Below is a small trained network, with its code and all its weights. Each question gives an input and a class and asks what happens when units are switched off, that is, made to give their printed mean instead of their output.

import numpy as np


def w(rows, s, z=0):
    codes = np.array(rows[::2]) - 128.0
    scale = np.full(codes.shape[1], s)
    scale[-1] = z or s
    return codes * scale


def norm(h):
    return h / np.sqrt((h * h).mean(-1, keepdims=True) + 1e-5)


def f(y):
    return y / 2 * (1 + np.tanh(0.7978845608 * (y + 0.044715 * y**3)))


def log_softmax(a):
    a = a - a.max(-1, keepdims=True)
    return a - np.log(np.exp(a).sum(-1, keepdims=True))


def net(x, mask):
    res = np.array(x, float).reshape(1, 5) / 4 @ E
    u = 0
    for l in range(3):
        y = f(norm(res) @ A[l][:, :-1].T + A[l][:, -1])
        res = res + np.where(mask[u : u + 13], y, B[l][:, -1]) @ B[l][:, :-1]
        u += 13
    return log_softmax(norm(res)[-1] @ U[:, :-1].T + U[:, -1])


A, B = {}, {}
E = w([
[103,128,37,97,77],'x0',
[101,101,100,184,210],'x1',
[180,135,53,166,124],'x2',
[107,66,53,15,176],'x3',
[254,129,108,63,91],'x4',
],0.0052)
A[0] = w([
[100,107,142,186,162,80],'0.n1',
[164,100,65,168,97,154],'0.n2',
[228,201,92,120,86,254],'0.n3',
[68,181,222,212,160,243],'0.n4',
[28,123,133,254,87,152],'0.n5',
[93,93,149,73,141,78],'0.n6',
[69,67,20,178,76,16],'0.n7',
[222,92,165,37,117,62],'0.n8',
[159,48,72,95,229,115],'0.n9',
[59,172,164,139,198,216],'0.n10',
[44,151,119,218,187,210],'0.n11',
[234,166,58,195,135,107],'0.n12',
[121,192,182,100,29,93],'0.n13',
],0.0092,0.0023)
B[0] = w([
[173,156,149,212,122,156],'0.n1',
[85,91,137,53,167,159],'0.n2',
[121,139,165,80,143,213],'0.n3',
[223,161,96,208,89,254],'0.n4',
[125,201,83,147,229,226],'0.n5',
[130,118,174,63,155,144],'0.n6',
[90,122,130,156,2,173],'0.n7',
[124,143,199,156,172,183],'0.n8',
[117,39,64,114,162,192],'0.n9',
[186,112,68,158,210,197],'0.n10',
[200,234,113,115,172,228],'0.n11',
[231,50,133,61,201,190],'0.n12',
[163,172,116,128,62,182],'0.n13',
],0.0081,0.0075)
A[1] = w([
[117,117,225,86,67,183],'1.n1',
[67,199,134,163,120,62],'1.n2',
[215,169,186,94,100,175],'1.n3',
[163,104,234,195,188,147],'1.n4',
[1,215,61,108,46,50],'1.n5',
[138,71,164,185,136,120],'1.n6',
[152,104,82,223,124,131],'1.n7',
[116,34,137,89,189,26],'1.n8',
[100,97,167,61,105,255],'1.n9',
[103,34,69,110,180,111],'1.n10',
[224,58,129,44,195,135],'1.n11',
[174,141,180,148,37,56],'1.n12',
[226,180,176,223,90,120],'1.n13',
],0.0089,0.0024)
B[1] = w([
[119,165,103,137,141,165],'1.n1',
[160,121,111,122,185,134],'1.n2',
[74,158,101,42,132,220],'1.n3',
[2,160,89,94,120,187],'1.n4',
[61,89,7,151,177,147],'1.n5',
[132,99,121,79,143,127],'1.n6',
[126,146,150,111,162,174],'1.n7',
[207,103,118,148,97,174],'1.n8',
[158,181,58,202,173,172],'1.n9',
[102,76,168,170,10,184],'1.n10',
[146,104,147,71,174,252],'1.n11',
[142,124,93,118,87,153],'1.n12',
[162,95,170,95,131,253],'1.n13',
],0.008,0.0074)
A[2] = w([
[198,113,89,125,142,170],'2.n1',
[192,42,106,99,163,77],'2.n2',
[133,156,156,70,193,145],'2.n3',
[27,192,219,117,60,188],'2.n4',
[92,77,103,162,207,121],'2.n5',
[131,209,65,157,90,252],'2.n6',
[62,62,116,165,12,141],'2.n7',
[143,150,209,162,3,40],'2.n8',
[169,26,102,149,149,81],'2.n9',
[132,216,129,187,124,98],'2.n10',
[82,142,161,86,103,142],'2.n11',
[133,56,143,86,124,42],'2.n12',
[107,78,130,146,175,173],'2.n13',
],0.011,0.0033)
B[2] = w([
[69,132,139,96,116,240],'2.n1',
[80,118,183,178,125,236],'2.n2',
[71,177,139,106,140,244],'2.n3',
[95,123,119,252,75,157],'2.n4',
[93,163,162,111,89,182],'2.n5',
[135,53,103,112,122,255],'2.n6',
[161,185,76,105,153,165],'2.n7',
[169,106,160,90,42,147],'2.n8',
[79,94,142,172,104,200],'2.n9',
[168,75,146,186,138,212],'2.n10',
[116,189,108,145,165,139],'2.n11',
[161,29,149,182,182,171],'2.n12',
[137,166,108,138,41,166],'2.n13',
],0.012,0.006)
U = w([
[90,5,153,146,126,164],'0',
[197,156,88,219,181,175],'1',
[115,160,157,52,175,173],'2',
[190,141,142,123,25,104],'3',
[69,192,113,141,115,104],'4',
[136,111,142,167,100,2],'5',
[94,110,22,139,82,144],'6',
],0.021,0.0083)

Each question gives the input, the list of numbers given to net, and the class t.
The units are the neurons (one row each of A and B). Each row of codes is followed by its name. A weight is (code - 128) times the scale printed after its matrix; where a second scale follows, it is the last column's (A, B and U).
mask holds one flag per neuron, layer by layer. A switched-off neuron (its flag False) gives its mean, the last column of its row in B, instead of its output. The means were averaged over made-up inputs and are rounded, as every weight is.
A unit's drop is (log p(t) with every unit on - log p(t) with that unit switched off) / (log p(t) with every unit on - log p(t) with every unit switched off).
The circuit of an input: a set's keep is (log p(t) with only the set's units on - log p(t) with every unit switched off) / (log p(t) with every unit on - log p(t) with every unit switched off). Starting from the 12 units with the biggest drops (on a tie, the unit counted first), units are removed one at a time, each time the one whose removal leaves the highest keep (on an exact tie, the one counted first), for as long as the keep stays at least 0.8.
units of the circuit, in order: the units of the circuit, biggest drop first
most important unit: the unit with the biggest drop
top k neurons: the k neurons with the biggest drops, biggest first
top k neurons in layer l: the k neurons of layer l with the biggest drops, biggest first
drop when u is switched off: that unit's drop, to one decimal
input [-8,2,-2,3,3], class 0: units of the circuit, in order : [0.n11]
input [-8,1,-4,-1,5], class 4: top 2 neurons : [1.n4 2.n4]
input [0,5,-5,7,-6], class 4: units of the circuit, in order : [0.n12 2.n5]
input [-6,-2,-6,1,4], class 4: top 2 neurons : [2.n4 0.n12]
input [4,-4,-5,4,-1], class 6: top 4 neurons : [0.n12 0.n11 0.n10 0.n3]
input [7,8,-6,4,4], class 0: top 2 neurons : [0.n9 2.n12]
input [-3,-2,2,-7,1], class 2: top 3 neurons : [0.n12 0.n7 1.n10]
input [-3,-4,0,-2,4], class 4: top 3 neurons : [2.n4 0.n8 0.n10]
input [-3,5,4,7,-7], class 4: top 3 neurons in layer 0 : [0.n9 0.n11 0.n4]
input [-2,-2,-4,8,6], class 0: top 2 neurons : [0.n9 0.n11]
input [8,-7,-2,-3,-6], class 6: top 2 neurons : [1.n5 2.n6]
input [-8,-4,-3,-3,8], class 4: top 2 neurons in layer 1 : [1.n4 1.n3]
input [1,-2,5,3,-3], class 6: top 2 neurons : [0.n7 2.n7]
input [6,-8,-8,-4,-4], class 6: most important unit : 1.n5
input [-3,-7,5,-8,-3], class 3: top 2 neurons in layer 1 : [1.n13 1.n9]
input [-4,-7,-7,-2,-4], class 3: top 3 neurons in layer 0 : [0.n4 0.n13 0.n12]
input [-4,4,-8,0,-4], class 1: drop when 0.n4 is switched off : 0.2
input [3,6,0,-5,2], class 2: drop when 0.n12 is switched off : 0.3
input [7,-1,-5,-6,4], class 6: top 2 neurons in layer 0 : [0.n4 0.n11]
input [7,-7,1,-3,-8], class 1: most important unit : 0.n5
input [8,7,-7,1,-3], class 1: drop when 0.n10 is switched off : 0.4
